Here is a tiny trained network, its code and every weight. The questions are about switching its units off for an input and a class, where a switched-off unit gives its printed mean instead of its output.

import numpy as np


def w(rows, s, z=0):
    codes = np.array(rows[::2]) - 128.0
    scale = np.full(codes.shape[1], s)
    scale[-1] = z or s
    return codes * scale


def norm(h):
    return h / np.sqrt((h * h).mean(-1, keepdims=True) + 1e-5)


def f(y):
    return np.maximum(y, 0)


def log_softmax(a):
    a = a - a.max(-1, keepdims=True)
    return a - np.log(np.exp(a).sum(-1, keepdims=True))


def net(x, mask):
    res = np.array(x, float).reshape(1, 7) / 4 @ E
    u = 0
    for l in range(2):
        y = f(norm(res) @ A[l][:, :-1].T + A[l][:, -1])
        res = res + np.where(mask[u : u + 12], y, B[l][:, -1]) @ B[l][:, :-1]
        u += 12
    return log_softmax(norm(res)[-1] @ U[:, :-1].T + U[:, -1])


A, B = {}, {}
E = w([
[99,178,217,129,134,94,193,123,139,112,175],'x0',
[131,147,139,135,142,90,186,113,143,210,159],'x1',
[145,180,94,2,79,102,120,132,95,91,43],'x2',
[138,126,67,144,182,138,110,120,25,163,192],'x3',
[150,129,125,155,125,178,54,134,173,92,140],'x4',
[140,163,107,130,180,169,165,161,145,23,49],'x5',
[21,122,159,192,93,82,106,162,127,105,91],'x6',
],0.0088)
A[0] = w([
[169,178,35,12,99,67,139,124,64,121,42,5],'L0N0',
[85,120,88,176,117,147,97,162,146,50,127,47],'L0N1',
[137,202,166,75,169,125,165,152,87,115,148,33],'L0N2',
[222,85,121,53,133,161,60,78,150,95,123,26],'L0N3',
[212,92,80,128,186,132,85,138,122,148,194,147],'L0N4',
[143,186,135,109,131,132,183,116,61,103,135,9],'L0N5',
[211,114,105,28,68,198,53,79,152,108,148,1],'L0N6',
[129,151,163,102,176,170,195,167,254,125,111,21],'L0N7',
[158,120,95,138,172,165,39,203,114,56,86,48],'L0N8',
[164,142,133,86,183,161,119,161,152,125,86,22],'L0N9',
[146,169,166,104,88,73,117,148,165,74,122,104],'L0N10',
[67,148,179,138,86,26,102,142,212,149,197,56],'L0N11',
],0.0084,0.0056)
B[0] = w([
[93,60,92,57,97,44,158,139,162,198,44,255],'L0N0',
[97,43,148,124,137,184,127,115,141,76,98,196],'L0N1',
[96,214,73,94,158,127,150,114,110,54,163,179],'L0N2',
[157,244,162,66,88,186,68,132,186,188,178,209],'L0N3',
[177,157,114,153,206,142,108,171,140,183,147,253],'L0N4',
[58,143,149,47,107,107,148,212,87,35,206,161],'L0N5',
[208,244,172,51,82,218,68,183,251,181,184,223],'L0N6',
[254,178,213,187,130,84,192,50,181,82,63,211],'L0N7',
[43,126,120,149,152,172,41,88,173,65,115,230],'L0N8',
[116,183,177,152,85,96,89,96,121,164,135,156],'L0N9',
[145,133,97,148,194,132,128,112,107,221,156,210],'L0N10',
[104,107,237,134,70,97,92,120,48,118,143,243],'L0N11',
],0.0082,0.0057)
A[1] = w([
[226,136,130,203,118,141,226,101,167,74,104,70],'L1N0',
[83,183,76,85,104,127,155,177,190,85,131,53],'L1N1',
[74,171,122,129,91,101,139,69,188,117,103,126],'L1N2',
[167,141,107,69,82,103,253,79,112,196,156,83],'L1N3',
[95,186,108,69,187,100,192,155,75,69,177,33],'L1N4',
[94,125,92,133,146,156,165,163,101,85,111,22],'L1N5',
[149,121,143,38,130,72,143,168,92,140,95,107],'L1N6',
[104,107,176,176,1,109,147,162,110,147,169,42],'L1N7',
[109,193,82,68,131,104,211,132,86,83,205,43],'L1N8',
[182,130,101,170,173,156,156,128,80,144,207,2],'L1N9',
[152,120,59,185,212,136,141,146,91,212,200,11],'L1N10',
[80,140,69,157,110,207,85,86,124,72,82,39],'L1N11',
],0.0091,0.0068)
B[1] = w([
[213,199,148,147,151,52,192,45,166,77,15,227],'L1N0',
[142,119,169,167,110,126,134,147,28,176,164,183],'L1N1',
[141,88,93,158,210,84,163,88,95,137,157,227],'L1N2',
[68,83,100,147,157,141,123,176,118,22,82,253],'L1N3',
[130,217,154,30,152,157,129,171,45,44,222,195],'L1N4',
[168,165,110,78,116,118,83,132,148,48,173,141],'L1N5',
[116,104,75,160,112,142,170,178,139,100,139,234],'L1N6',
[104,212,162,125,57,122,112,38,142,170,186,225],'L1N7',
[55,167,153,110,172,161,102,184,26,56,200,196],'L1N8',
[188,85,24,152,211,84,112,94,28,183,90,179],'L1N9',
[203,44,52,198,254,134,133,48,26,224,171,223],'L1N10',
[109,48,138,195,137,196,135,176,157,95,182,207],'L1N11',
],0.0092,0.0049)
U = w([
[225,206,205,182,157,64,234,39,205,58,52,103],'0',
[41,131,252,200,18,66,108,54,75,204,228,69],'1',
[63,44,27,30,53,37,191,207,118,182,26,46],'2',
[244,231,78,49,89,244,29,190,239,200,187,197],'3',
[32,25,103,220,176,230,38,142,189,34,94,229],'4',
[80,211,97,54,185,115,182,214,20,32,214,56],'5',
[203,72,50,210,234,145,90,75,29,246,203,3],'6',
],0.015,0.0024)

Each question gives the input, the list of numbers given to net, and the class t.
The units are the neurons (one row each of A and B). Each row of codes is followed by its name. A weight is (code - 128) times the scale printed after its matrix; where a second scale follows, it is the last column's (A, B and U).
mask holds one flag per neuron, layer by layer. A switched-off neuron (its flag False) gives its mean, the last column of its row in B, instead of its output. The means were averaged over made-up inputs and are rounded, as every weight is.
A unit's drop is (log p(t) with every unit on - log p(t) with that unit switched off) / (log p(t) with every unit on - log p(t) with every unit switched off).
The circuit of an input: a set's keep is (log p(t) with only the set's units on - log p(t) with every unit switched off) / (log p(t) with every unit on - log p(t) with every unit switched off). Starting from the 12 units with the biggest drops (on a tie, the unit counted first), units are removed one at a time, each time the one whose removal leaves the highest keep (on an exact tie, the one counted first), for as long as the keep stays at least 0.8.
circuit, biggest first: the units of the circuit, biggest drop first
top k neurons: the k neurons with the biggest drops, biggest first
top k neurons in layer l: the k neurons of layer l with the biggest drops, biggest first
drop of u: that unit's drop, to one decimal
input [2,-4,3,7,8,8,-3], class 3: top neuron -> [L0N3]
input [5,-7,-7,-1,-5,8,6], class 0: circuit, biggest first -> [L1N0 L0N7]
input [1,-5,5,-3,-3,5,-4], class 2: top 2 neurons in layer 0 -> [L0N0 L0N4]
input [-8,-8,-7,4,5,-1,-8], class 3: top 2 neurons in layer 0 -> [L0N6 L0N3]
input [5,-8,1,-6,-2,-2,-5], class 3: top 3 neurons in layer 0 -> [L0N6 L0N3 L0N10]
input [-4,-1,7,1,2,-2,3], class 2: top 2 neurons -> [L0N0 L0N4]
input [-2,8,1,-4,7,1,6], class 1: top 2 neurons -> [L0N11 L1N7]
input [7,6,-5,6,-4,1,2], class 5: top 4 neurons in layer 0 -> [L0N10 L0N4 L0N2 L0N11]
input [-6,-7,0,-2,1,7,-3], class 3: top 2 neurons in layer 0 -> [L0N6 L0N3]
input [5,-6,-8,-3,0,7,6], class 0: top 2 neurons in layer 1 -> [L1N0 L1N3]
input [0,3,0,7,-1,8,7], class 4: top 2 neurons in layer 0 -> [L0N1 L0N8]
input [-6,0,4,5,-7,-1,-7], class 2: top 2 neurons -> [L0N0 L1N3]
input [-1,4,5,6,5,3,3], class 2: drop of L0N0 -> 1.3
input [-2,3,-4,-7,7,2,6], class 0: drop of L0N7 -> 0.9
input [-2,6,-5,-8,8,7,5], class 0: circuit, biggest first -> [L0N7]
input [-1,8,5,3,5,-3,3], class 2: drop of L0N0 -> 0.3
